Here is a tiny trained network, its code and every weight. The questions are about switching its units off for an input and a class, where a switched-off unit gives its printed mean instead of its output.

import numpy as np


def w(rows, s, z=0):
    codes = np.array(rows[::2]) - 128.0
    scale = np.full(codes.shape[1], s)
    scale[-1] = z or s
    return codes * scale


def norm(h):
    return h / np.sqrt((h * h).mean(-1, keepdims=True) + 1e-5)


def f(y):
    return y / 2 * (1 + np.tanh(0.7978845608 * (y + 0.044715 * y**3)))


def log_softmax(a):
    a = a - a.max(-1, keepdims=True)
    return a - np.log(np.exp(a).sum(-1, keepdims=True))


def net(x, mask):
    res = np.array(x, float).reshape(1, 6) / 4 @ E
    u = 0
    for l in range(2):
        y = f(norm(res) @ A[l][:, :-1].T + A[l][:, -1])
        res = res + np.where(mask[u : u + 10], y, B[l][:, -1]) @ B[l][:, :-1]
        u += 10
    return log_softmax(norm(res)[-1] @ U[:, :-1].T + U[:, -1])


A, B = {}, {}
E = w([
[69,169,93,160,2,193],'x0',
[126,127,128,129,130,127],'x1',
[70,56,85,86,124,91],'x2',
[175,175,35,92,169,92],'x3',
[126,131,131,127,126,128],'x4',
[129,127,127,124,125,128],'x5',
],0.0025)
A[0] = w([
[179,157,109,104,169,140,25],'L0N1',
[102,17,137,56,122,119,115],'L0N2',
[149,123,124,128,135,102,63],'L0N3',
[192,222,69,131,118,131,2],'L0N4',
[120,195,130,146,66,186,94],'L0N5',
[213,168,134,84,194,3,43],'L0N6',
[167,136,219,136,115,113,129],'L0N7',
[62,104,142,152,91,141,57],'L0N8',
[136,71,198,156,176,121,63],'L0N9',
[196,157,166,199,202,136,83],'L0N10',
],0.0048,0.0014)
B[0] = w([
[144,145,105,167,146,137,140],'L0N1',
[136,161,140,147,98,37,191],'L0N2',
[69,101,160,139,125,161,118],'L0N3',
[194,144,90,126,65,100,188],'L0N4',
[177,181,122,180,135,45,205],'L0N5',
[88,123,142,254,100,175,252],'L0N6',
[98,169,146,82,130,185,158],'L0N7',
[98,178,124,167,93,130,157],'L0N8',
[204,107,151,73,84,141,164],'L0N9',
[51,61,88,116,92,206,182],'L0N10',
],0.0044,0.0027)
A[1] = w([
[56,79,186,161,154,141,156],'L1N1',
[108,117,132,108,140,143,65],'L1N2',
[106,69,129,56,121,87,53],'L1N3',
[122,152,113,58,134,76,181],'L1N4',
[137,97,53,145,196,95,158],'L1N5',
[71,136,131,178,79,165,197],'L1N6',
[139,113,168,16,156,233,37],'L1N7',
[157,103,254,43,146,70,2],'L1N8',
[136,144,179,179,153,204,99],'L1N9',
[116,167,71,70,67,111,180],'L1N10',
],0.006,0.0022)
B[1] = w([
[158,186,3,54,46,89,200],'L1N1',
[195,168,93,172,71,113,99],'L1N2',
[207,202,182,196,194,123,130],'L1N3',
[155,125,79,189,122,249,150],'L1N4',
[20,162,140,113,127,172,185],'L1N5',
[140,85,187,77,247,86,255],'L1N6',
[16,75,7,13,82,181,141],'L1N7',
[211,59,60,159,203,108,172],'L1N8',
[166,156,158,139,160,194,188],'L1N9',
[150,51,164,1,126,213,216],'L1N10',
],0.0036,0.0031)
U = w([
[97,84,87,23,109,218,252],'0',
[134,142,116,208,184,209,124],'1',
[139,193,253,137,114,139,99],'2',
[193,197,63,123,56,136,83],'3',
[188,76,101,134,144,39,155],'4',
[20,117,68,164,170,77,38],'5',
[53,99,195,62,76,60,76],'6',
],0.012,0.0016)

Each question gives the input, the list of numbers given to net, and the class t.
The units are the neurons (one row each of A and B). Each row of codes is followed by its name. A weight is (code - 128) times the scale printed after its matrix; where a second scale follows, it is the last column's (A, B and U).
mask holds one flag per neuron, layer by layer. A switched-off neuron (its flag False) gives its mean, the last column of its row in B, instead of its output. The means were averaged over made-up inputs and are rounded, as every weight is.
A unit's drop is (log p(t) with every unit on - log p(t) with that unit switched off) / (log p(t) with every unit on - log p(t) with every unit switched off).
The circuit of an input: a set's keep is (log p(t) with only the set's units on - log p(t) with every unit switched off) / (log p(t) with every unit on - log p(t) with every unit switched off). Starting from the 12 units with the biggest drops (on a tie, the unit counted first), units are removed one at a time, each time the one whose removal leaves the highest keep (on an exact tie, the one counted first), for as long as the keep stays at least 0.8.
units of the circuit, in order: the units of the circuit, biggest drop first
unit that matters most: the unit with the biggest drop
k most important neurons: the k neurons with the biggest drops, biggest first
top k neurons in layer l: the k neurons of layer l with the biggest drops, biggest first
drop of u: that unit's drop, to one decimal
input [-1,-2,-8,7,1,-1], class 1: units of the circuit, in order : [L0N6; L1N1]
input [-1,-8,2,-8,1,-2], class 4: unit that matters most : L1N8
input [-8,1,6,2,7,8], class 5: 4 most important neurons : [L0N6; L1N5; L1N6; L1N10]
input [-4,-4,2,-5,3,-3], class 4: 2 most important neurons : [L0N2; L1N8]
input [-1,-1,2,-5,1,4], class 4: units of the circuit, in order : [L1N8; L0N6]
input [6,7,0,0,0,-1], class 2: 2 most important neurons : [L0N10; L1N1]
input [-3,0,-8,6,4,-1], class 1: units of the circuit, in order : [L0N6; L0N10]
input [-1,-6,2,-8,8,3], class 4: units of the circuit, in order : [L1N8; L0N6; L0N10]
input [8,-2,0,-6,2,0], class 2: top 2 neurons in layer 1 : [L1N7; L1N6]
input [-1,-4,1,-5,-1,3], class 4: top 2 neurons in layer 0 : [L0N2; L0N10]
input [0,-6,-4,6,-4,-8], class 1: units of the circuit, in order : [L0N6; L1N1]
input [-7,6,-1,-7,7,0], class 0: 3 most important neurons : [L1N7; L0N7; L0N5]
input [-1,8,7,3,6,8], class 5: top 3 neurons in layer 1 : [L1N5; L1N4; L1N3]
input [2,3,0,-2,2,-6], class 2: units of the circuit, in order : [L0N10]
input [-1,3,4,-2,-7,8], class 4: top 2 neurons in layer 0 : [L0N2; L0N6]
input [6,4,3,-6,5,7], class 6: 2 most important neurons : [L1N6; L0N6]
input [-1,7,0,-3,6,2], class 0: top 2 neurons in layer 0 : [L0N7; L0N5]
input [-2,-4,-5,3,-4,-6], class 1: 3 most important neurons : [L0N6; L0N10; L1N10]
input [5,3,-1,-6,-3,2], class 2: top 3 neurons in layer 0 : [L0N10; L0N5; L0N2]
input [-3,0,2,-3,0,8], class 4: unit that matters most : L0N2
input [0,7,-6,4,-1,-3], class 1: top 3 neurons in layer 0 : [L0N10; L0N6; L0N9]
input [-3,-3,6,2,1,1], class 5: 2 most important neurons : [L1N5; L0N6]
input [4,1,2,-5,-2,4], class 6: drop of L1N7 : -0.1
input [-3,7,1,3,2,-1], class 5: drop of L1N6 : 0.1
input [-8,5,-5,4,4,-7], class 1: drop of L0N6 : 1.4
input [-3,4,7,-8,7,0], class 4: drop of L1N8 : 0.3
input [-3,1,-1,4,4,3], class 1: units of the circuit, in order : [L0N6]
input [-3,-2,-7,0,-5,-5], class 0: 2 most important neurons : [L0N10; L1N7]
